In the rows, 128 means zero.
Facts:
z_475 | flodam a | dobak z_780
z_512 | dobak z_731 z_362
z_637 | flodam a | dobak z_286 z_345
z_861 | flodam a | dobak z_503
z_731 | flodam a | dobak z_603 z_772
z_651 | flodam b | dobak z_873 z_385
z_918 | dobak z_873
z_650 | flodam a | dobak z_84
z_354 | flodam b | dobak z_512
z_67 | dobak z_646 z_336
z_324 | flodam b
z_215 | flodam b | dobak z_951
z_344 | dobak z_361 z_806 z_871 z_772
z_820 | flodam b
z_393 | flodam a
z_842 | flodam b | dobak z_430
z_957 | flodam a | dobak z_205 z_776 z_744
z_641 | flodam b | dobak z_209
z_578 | dobak z_965
z_411 | flodam b | dobak z_495 z_589
z_468 | dobak z_413
z_434 | flodam b | dobak z_873
z_664 | flodam a | dobak z_806
z_78 | flodam a | dobak z_236 z_205
z_266 | flodam a
z_181 | dobak z_72
z_672 | flodam b | dobak z_56 z_393 z_971
z_776 | flodam b | dobak z_503 z_704
z_75 | dobak z_336
z_424 | dobak z_744
z_903 | flodam a
z_158 | flodam a | dobak z_623 z_750
z_169 | dobak z_748
z_806 | flodam a
z_441 | dobak z_527 z_345 z_313
z_831 | flodam a | dobak z_656 z_903
z_362 | flodam a
z_178 | flodam b | dobak z_704 z_650
z_926 | flodam b | dobak z_318 z_72 z_682 z_182
z_541 | flodam a | dobak z_909
z_227 | flodam a | dobak z_780 z_411
z_682 | flodam a | dobak z_951 z_744 z_750
z_336 | flodam b | dobak z_371
z_616 | flodam b | dobak z_831
z_400 | flodam b | dobak z_73
z_72 | flodam b
z_482 | flodam a | dobak z_957
z_747 | dobak z_715 z_308
z_148 | flodam a | dobak z_937 z_909
z_183 | dobak z_63
z_586 | flodam a | dobak z_922 z_760
z_73 | flodam a | dobak z_977
z_937 | dobak z_926
z_757 | flodam a | dobak z_749
z_61 | flodam a | dobak z_767
z_845 | dobak z_971
z_525 | flodam b
z_287 | flodam a
z_2 | flodam a | dobak z_495 z_75
z_315 | flodam b | dobak z_451 z_441
z_767 | dobak z_466 z_980 z_84
z_314 | flodam a | dobak z_806 z_449
z_182 | flodam a | dobak z_451
z_355 | flodam b | dobak z_802 z_776 z_331
z_907 | flodam b
z_331 | dobak z_873 z_907
z_576 | flodam b
z_813 | flodam a | dobak z_616 z_637 z_745 z_345
z_430 | dobak z_302 z_951 z_344
z_656 | flodam a | dobak z_852
z_773 | flodam a | dobak z_271 z_354
z_593 | dobak z_632
z_772 | flodam a
z_915 | dobak z_328 z_345
z_745 | flodam a | dobak z_656
z_422 | flodam b | dobak z_475 z_694
z_313 | flodam b
z_56 | flodam a | dobak z_266 z_271 z_396
z_632 | flodam b | dobak z_749
z_236 | flodam b
z_115 | flodam a | dobak z_209
z_200 | dobak z_616
z_951 | flodam b
z_229 | flodam b | dobak z_133 z_25
z_361 | flodam b | dobak z_424
z_454 | flodam a | dobak z_232
z_492 | flodam a | dobak z_75
z_562 | dobak z_215
z_755 | flodam b | dobak z_600 z_980 z_313
z_850 | dobak z_989 z_772
z_154 | flodam a | dobak z_772
z_371 | flodam a | dobak z_915 z_308 z_971
z_667 | flodam a | dobak z_736
z_14 | dobak z_870 z_238 z_957
z_364 | dobak z_891
z_748 | flodam b | dobak z_944
z_878 | flodam b | dobak z_600 z_576
z_873 | flodam a
z_413 | flodam b | dobak z_651 z_362 z_909
z_652 | flodam b | dobak z_903
z_302 | dobak z_154
z_944 | flodam b
z_396 | flodam b | dobak z_503 z_909
z_704 | flodam a
z_642 | flodam a | dobak z_937
z_220 | dobak z_345
z_449 | dobak z_637 z_400
z_909 | flodam b | dobak z_710 z_989
z_472 | flodam a
z_623 | flodam a | dobak z_870 z_274
z_307 | flodam a
z_589 | flodam b | dobak z_544
z_871 | flodam a | dobak z_951 z_308 z_385 z_209
z_809 | flodam a | dobak z_287 z_324
z_238 | flodam a | dobak z_780 z_527
z_194 | flodam a | dobak z_67
z_535 | flodam a | dobak z_375 z_646
z_153 | flodam a | dobak z_227 z_682 z_396
z_557 | flodam b | dobak z_745
z_810 | flodam b | dobak z_302 z_594
z_501 | dobak z_422
z_286 | flodam b | dobak z_656 z_852
z_870 | flodam b
z_594 | flodam a | dobak z_440 z_324
z_802 | flodam b | dobak z_84
z_325 | flodam b | dobak z_393
z_780 | flodam a | dobak z_843
z_203 | dobak z_871
z_524 | flodam b | dobak z_541
z_801 | flodam a | dobak z_527 z_682
z_274 | flodam a | dobak z_84 z_603 z_345
z_503 | flodam b | dobak z_345
z_21 | flodam a | dobak z_241
z_385 | dobak z_345
z_629 | flodam a | dobak z_307
z_633 | flodam b | dobak z_831 z_449 z_393
z_965 | dobak z_449 z_73 z_209
z_849 | flodam b | dobak z_116 z_843 z_541
z_209 | dobak z_307
z_827 | flodam b | dobak z_318
z_271 | flodam a | dobak z_84 z_200 z_385
z_971 | flodam a | dobak z_802 z_73 z_400
z_554 | flodam b | dobak z_194 z_115 z_220 z_922
z_527 | flodam b | dobak z_400 z_744
z_603 | dobak z_200
z_3 | flodam a | dobak z_492
z_750 | dobak z_656
z_843 | flodam a | dobak z_286
z_328 | flodam a | dobak z_806 z_220
z_180 | dobak z_710
z_969 | dobak z_870 z_748
z_565 | dobak z_355
z_375 | dobak z_345
z_138 | flodam b | dobak z_371 z_63 z_229 z_845
z_133 | dobak z_637
z_715 | flodam a | dobak z_767 z_354
z_749 | flodam a | dobak z_472 z_56 z_525
z_241 | flodam a | dobak z_760
z_318 | flodam b | dobak z_72
z_600 | flodam a | dobak z_116 z_744
z_760 | flodam a | dobak z_317
z_205 | flodam b
z_618 | flodam a | dobak z_586 z_133
z_829 | flodam a
z_980 | flodam b | dobak z_651
z_317 | flodam b | dobak z_527
z_345 | flodam a
z_455 | dobak z_503
z_544 | flodam b | dobak z_704 z_362
z_308 | flodam a | dobak z_84 z_745
z_511 | flodam a | dobak z_203 z_757 z_181 z_393
z_62 | flodam b | dobak z_169
z_232 | flodam b | dobak z_977
z_694 | flodam a | dobak z_364

Known rows:
[103 118 128 131 160 112 137 172 111 121 134 129 101 148 148 131  87 143
 144  88 123 148 133 123 121 125 120 128 142 157 164 146 103 134 126 155
 103 140  96 104 144 123 120 146 113  61 138 129 157  97 134 120 129 104]: z_449
[102 111 124 129 155 127 131 164 111 146 114 130 123 157 168 139  94 154
 145 135 109 156 115 172 130 122 103 136 119 160 150 151 151 163 145 135
 101 174 140 105 119 131  98 144 110  89 140 123 194  60 134 115 149 119]: z_922
[140 162 150 121 124 133  80 101 130 107 150 141 111 127 122 111 148  76
 161 121 141 121 151 118 125 137 115 126 105  84 134 141 124 173 120 116
 124  90  81 154 112 107 138  97 133 121 125 156 135 147 105 124 119 103]: z_850
[143 140 136  81 127 140 103 117 119 154 149 122 114 141  80 106 133 107
 112 144 126 143 133 132 127 121 158 130 137 120 118 142 124 113 143 122
 156 151 108 149 125 120 172 119 127 177 105 136  91 181 118 131 120  84]: z_61
[124 127 125 125 136 119 162 114 132  68 144 143 124 127 173 139 114 124
 163  52 131 103 132  54 141 123 144 132 161 138 154 126 101  97 124 123
 146  45  89 115 153 111 112 127 137 122 107 112  78 150 151 145 118 134]: z_633
[148 105 123  95 127 158 128 115 126 190 128 129 145 116 122 132 103 157
 126 149 125 132 113 182 127 118 150 134 116 155 108 150 166 123 165 106
 133 149 144 160 129 160 118 140 126 179 141 133 150 119 133 141 121  91]: z_492
[ 90 118 109 186 129  93 147 170 106 117 106 106 118 122 111 141 142 121
  87 174 119 149 119 169 119 137  97 128 118 110 129 115 113 160  88 174
  93 189 172  83 124 126 146 126 108  64 154 133 199  74 112 103 155 175]: z_744
[132 151 136 168 116 120 102 139 166 160  93 125 112 119 126 105 153 112
  86 149 147 137 137 141 132 138 107 118 107 113 143 115 137 164 108 130
  68 174 153 105 104 134 127 123 139 128 124 149 197 103 102 100 135 136]: z_710
[125 106 129 129 140 142 134 123 150 134 107 145 145 165 187 128 116 167
 183 109 119 141 100 136 160 113 116 127 135 178 140 121 164 127 149 100
 138 136 153 106 103 142  72 148 136 143 101  93 127  92 146 126 148 143]: z_336
[129 113 130 153 115 114 130 100 102  67 106  99 141 131 114 148 148 140
 112 169 112 132 106 132 115 144 141 178 131 129 106 119 111 132  95 126
 170 111 166 154 127 122 132 131 114 141 113 119  90 158 127 131 137 190]: z_957
[132 121 127 101 127 124 152 108  86 114 163 112 124 113  77 150 112 106
 110 136 119 118 136 119 109 131 159 135 132 108 112 148 100 105 120 147
 164  97 107 160 167 120 183 119 104 130 141 138  90 175 132 150 120 119]: z_158
[148  96 126 146 114 129 111 111 139 111  96 108 164 107 143 150 128 168
 121 156 131 116 104 131 113 154 138 164 117 143 101 110 127 123 105 123
 135  88 170 175 133 147  87 151 123 151 143 135 110 122 137 137 122 183]: z_694
[110 107 132 137 153 122 118 166 129 165 113 124 121 149 146 117  92 154
 120 110 132 146 124 144 127 131 109 122 127 164 144 128 122 138 121 147
  89 161 133 111 127 136  96 151 119  91 153 128 179  78 127 110 132 119]: z_977
[136 112 125 118 138 130 140  98 110  67 127 135 130 133 170 167  97 172
 172 115 102 131  89 121 119 126 148 181 147 165 137 154 141 141 156  96
 167  85 115 145 143 125 112 139 107 141 101 121 103 132 143 142 118 129]: z_618
[129 112 142 129 142 125  96 143 136 163 109 121 137 142 132 108 122 131
 138 132 140 131 138 150 122 141 114 127 106 136 127 122 126 150 108 144
  94 138 136 149 119 139  89 141 128 109 161 142 171  91 123 114 128 126]: z_736
[150 120 123 104 113 152  65 125 146 101 141 146 173 113 159 146 176 152
 173 142 138 128 129 141 113 157 101 149  87 108 108 117 149 134 125 104
 151  78 110 183 107 121  97 138 124 113 174 151  69 146 119 139 101 166]: z_594
[163 123 127  76 112 158  90 106 119 153 161 141 162  90 112 134 136 120
 157 145 141 115 136 161 107 138 138 126  97 111  95 148 148 121 135 112
 161  71  95 202 140 140 121 120 121 158 185 156 102 149 128 156 103 105]: z_809

Rows:
No name comes twice in this set of rows, the named rows included.
[137 133 134 106 109 151  92 107 140  80 159 165 174 116 172 131 184 102
 205 111 140 106 143 130 132 137  92 120  97  87 115 121 151 134 115 116
 169  47  95 184 108 115  85 115 141 119 171 132  63 146 133 147 105 167]  z_810
[146 131 149 131 127 138 150 104 160  85 129 142 121 125 159 122 111 129
 162  46 149  91 123  36 143 120 151 123 161 150 150 112 108  98 131 105
 129  55  89 120 138 116  99 128 157 150  94 119  93 160 145 135 107 123]  z_672
[102 110 121 163 157 107 147 180 109 134 121 107 119 145 123 127 108 133
  98 132 119 144 129 133 122 134 113 125 134 148 141 124  93 130  98 179
  90 166 137  94 146 119 136 145 106  69 152 126 156 101 126 118 145 149]  z_852
[ 93 120 140 125 155 113  86 198 145 183 112 116 111 191 109  66 142 128
  88 136 136 173 148 154 137 137 108 107 141 141 142 109 102 120 103 172
  91 246 145  85  89 111 137 159 144  87 112 121 148 112 106  91 150 124]  z_84
[123 137 121 170 101 110 142 108 121  58 108 118 121 118 124 162 156 142
 104 175 106 131  99 127 119 139 127 175 129 107 120 116 127 146 115 123
 139 125 161 106 122 122 153 129 117 129  99 127 112 143 121 125 127 187]  z_600
[ 99 117 120 142 138 116 147 159 140  97 130 133 136 155 152 114 154 137
 135 100 126 136 126  93 142 125 115 117 162 133 145  98  99  97 114 146
 136 140 124  86 113 114 122 146 133  96 106 100  89 141 135 122 142 172]  z_616
[133 124 136  89 135 140 103 138 123 171 140 119 128 142  77  93 136 126
  90 152 120 150 131 139 131 122 154 122 145 125 112 131 118 101 128 135
 146 186 130 141 118 127 172 134 134 161 111 123  99 168 120 124 129  98]  z_650
[116 112 132 139 126 134 144 132 148 113 115 136 143 132 174 138 129 151
 149 103 131 114 107 116 144 125 118 129 135 155 134 113 141 113 124 119
 129  99 130 120 122 133  78 142 135 124 129 109 120 112 148 130 136 159]  z_232
[136 103 153 123 148 139 103 125 130 175 102 126 124 156 148 108  90 144
 154 122 134 136 119 160 134 129 126 141 111 169 134 146 149 157 136 121
 112 147 149 150 117 148  76 138 125 148 134 128 187  76 134 122 147  91]  z_75
[122 136 131 122 131 128 143 126 135  87 142 159 145 135 188 141 130 141
 190  91 119 125 123 117 143 118 110 123 140 131 147 125 143 125 151 110
 150  77 101 109 119 114  98 121 133 109 118 111  98 127 143 132 127 146]  z_641
[136 150 123 159 136 124 127 139 150 130 120 132 111  99 145 119 106 126
 112  93 157 104 139  78 114 139 128 119 124 127 146 110 111 136 119 128
  58  93 101 107 152 115 123 128 131  90 146 157 172 115 117 120 107 108]  z_181
[120 112  97 106 141 138 160 177 116 176 138 136 120 115 131 148  87 173
  96 125 108 152 117 155 120 119 139 120 131 163 137 136 137 102 175 133
 111 164 122 108 151 148 152 152 117 117 133 126 140 112 134 135 122  95]  z_73
[120 150  89 105 106 139  91 196 130 184 158 152 148 115 111 123 177 147
  94 175 122 176 144 193 123 138  87  97  99  83 114 111 152 116 143 143
 106 206 125 109 100 131 178 140 137  87 172 151 113 118 100 118 122 136]  z_772
[144 115 104  98 111 149  91 153 135 187 147 136 172  97 111 124 151 152
 119 164 141 133 143 188 116 142 114 110  85 121  95 118 155 109 137 130
 122 136 131 169 124 146 127 145 123 124 195 150 122 114 127 143 112 119]  z_287
[110 128 121 184 120 102 134 135 113 135 102 105 110 132 110 124 136 110
  87 166 127 137 132 156 116 135 107 131 117 122 135 130 118 164  97 150
  93 166 167 101 125 132 145 125 118 101 136 137 194  93 114 103 152 153]  z_116

Now the same objects, written a new way:
Known rows:
[122 166 131 123 120  94 150 167 146 139 171 122 149 125 134 130 116 142
 184 124 116  77 147 130 135 111  73 123 136 126 117 117 127 123 137 150
 137 146 151 112 154 123 141]: z_315
[109 150 128 140 119  84 108 164 145 135 173 125 142 121 130 125 115 116
  59 108 112  82 153 101 128 134 129 125 107 136 155 120  99 153 143 180
 137 139 158  98 148 135 170]: z_451
[108 162 144 127 118  93  94 157 144 139 160 124 136  98 128 140 128 128
 217 123 117  93 137 144 142 115  62 104  89 125 130 101 142 138 177 149
 140 118 169 110 139 124 120]: z_422
[128 148  98 132 100 148 152 137 135 153 159 150 133 123 122 135 133  97
 168 115 123  66 133 121 126 130 154 111 120 102 124 117 135 133 140 132
 128 156 140 175 130 131 121]: z_773
[123 140 112 137 105 147 143 136 134 146 157 144 128 123 123 138 121  91
 151 112 126  72 133 118 124 137 169 117 113 108 132 118 127 137 137 125
 124 143 145 158 138 136 124]: z_271
[126 161 108 142 114 113 103 145 140 148 147 131 152 139 108 133 145 100
 121 110 121  81 154  99 116 144 143 107  96 130 145 118  98 162 152 164
 149 152 151 126 149 127 149]: z_200
[ 92 153 143 150 142 110 140 164 149 119 168 125 172 131 129 141 113 126
 139 104 123  85 152 107 138 133 102 104  87 142 136 119 120 133 142  90
 152 101 174 123 143 143 122]: z_951
[130 148 128 149 130 121 145 176 147 156 146 108 145 128 126 132  96 104
 134 115 126 110 157 125 128 125 110 108  77 134 140 108 121 125 148 131
 148 113 171  54 151 149 122]: z_870
[115 144 141 140 109 143 121 138 129 144 147 146 141 121 128 144 124  89
 134 121 121  74 140 135 127 138 152 122 109 130 153 117 124 145 144 104
 115 150 155 151 145 131 115]: z_831
[ 85 131  93 146 107 144 147 166 139 153 173 130 121 103 144 138 105  83
 102 117 122  89 129 138 122 116 117 114 106 111 133 124 110 130 139 130
 108 139 140 118 118 136 125]: z_957
[ 99 154 143 143 128 105 130 172 146 134 165 111 148 123 139 136 105 121
 151 123 120  87 152 135 131 121  75 107 100 140 134 114 111 128 135 141
 135 130 159  98 158 133 131]: z_527
[ 92 134 127 140 106 134 125 162 135 152 167 135 120  97 142 140 110  86
 102 119 118  87 129 147 128 118 111 119 108 116 141 116 116 133 141 132
 106 150 150 122 118 130 119]: z_238
[121 149 106 132 101 151 156 146 134 157 157 146 136 121 124 138 114  89
 137 117 124  78 138 129 120 131 141 119 118 112 131 117 119 128 132 135
 125 160 148 120 125 135 116]: z_274
[126 166  92 129 107 105 116 147 146 150 164 131 145 129 104 129 152 116
 138 106 121  77 146  96 118 139 120 104 102 115 125 119 110 154 158 183
 158 149 144 103 132 125 149]: z_512
[116 164  87 120 107  98 111 151 147 145 173 128 132 123 114 126 149 113
 133 106 119  71 139  96 126 134 113 109 113 110 120 121 112 154 158 206
 144 153 138 120 137 125 164]: z_468
[123 139 109 131  95 141 133 141 137 158 167 148 121 119 122 128 127  99
 152 118 124  70 134 118 127 134 154 113 114 110 122 114 133 123 132 150
 126 150 142 166 131 133 123]: z_61
[115 144 114 123 105 118 154 153 138 142 180 143 131 101 141 135 108 117
 114 109 114  66 121 127 138 121 149 137 147 108 138 123 140 136 141 122
 112 147 148 133 130 129 141]: z_642

Rows:
No name comes twice in this set of rows, the named rows included.
[102 156  87 137 106 103 123 166 144 161 159 124 136 114 125 126 137 102
 107 122 113 100 147 127 117 107  80 116 115 110 127 118  89 153 158 194
 140 169 142 113 123 117 151]  z_14
[121 153 123 124  96 140 139 138 130 155 157 148 145 125 123 138 128  91
 156 127 120  66 135 142 120 130 122 129 135 123 135 117 124 136 137 128
 120 175 144 166 135 116 113]  z_813
[ 63 132 106 165 121  94  76 146 142 123 173 134 139 130 126 129 118  99
 117 119 115  86 153 107 122 135 120 119  65 141 155 112  96 164 148 166
 148 125 156 188 153 134 154]  z_977
[107 142 145 134 109 125 105 153 135 143 164 132 116  93 144 147 109  89
 100 109 122  83 126 141 132 133 131 110  91 123 154 113 127 137 151 130
 102 125 166  94 118 138 121]  z_780
[ 98 131 102 151 119 138 144 136 134 134 159 146 116 115 134 143  94  90
 143 106 120  75 127 114 133 129 185 139  97 117 154 116 141 153 148  99
 119 114 150 167 155 144 147]  z_472
[135 168 140 109 117  98 130 164 147 143 166 112 145 119 126 139 134 139
 196 114 119  69 137 130 138 122  78 109 129 127 117 115 139 132 160 150
 134 128 145  84 157 125 137]  z_524
[122 163 125 121 114 110 131 167 148 144 172 114 144 126 129 128 132 132
 199 128 118  74 146 129 131 114  69 104 137 123 105 115 127 115 138 168
 141 141 141 131 153 122 130]  z_755
[ 92 145 116 156 124  92  87 173 145 134 170 111 147 120 133 132 118 102
  43 105 120  90 154 105 126 136 117 102  79 144 157 123  86 153 147 161
 131 125 156  95 134 142 158]  z_744
[ 95 154  86 136 122 121 142 160 148 143 168 113 130 134 123 133 117 108
 222 120 127  81 142 122 124 113  81 102  94 116 109 115 120 126 139 159
 141 127 134 146 161 133 133]  z_355
[122 149  80 135 103 102 134 163 144 177 150 133 142 119 117 119 132 104
 104 124 111 114 155 116 116 113 109 132 110 114 137 114 102 154 162 194
 154 172 152 102 122 119 147]  z_969
[ 72 157  90 147 119 109 122 150 144 141 173 139 182 125 110 127 141 125
  90 102 111  77 148  92 126 141 105 115  87 140 140 132 106 162 171 115
 158 131 149 149 122 121 133]  z_302
[ 81 151 136 139 112  81 101 149 141 135 180 135 149 131 122 122  98 111
  86 115 113  78 155 112 119 147  93 130  74 161 161 110  92 152 141 197
 154 157 166 107 147 128 152]  z_922
[122 169 111 122 121 112 156 158 148 141 168 115 133 121 120 139 121 118
 218 106 129  80 137 124 126 122  79  95  97 108 115 113 128 129 150 168
 146 127 148  79 142 134 129]  z_544
[101 143 138 133 103 121  97 148 134 145 166 141 116  83 140 145 116  94
 127 115 118  84 125 144 137 127 122 112  98 122 143 108 134 138 164 137
 108 133 166 107 113 131 118]  z_475
[104 160  90 133 111 100 123 154 143 144 167 124 136 130 123 129 132 101
 130 110 119  82 143 115 116 124  97 117 104 114 133 124  92 161 151 193
 140 157 136 109 140 123 164]  z_455

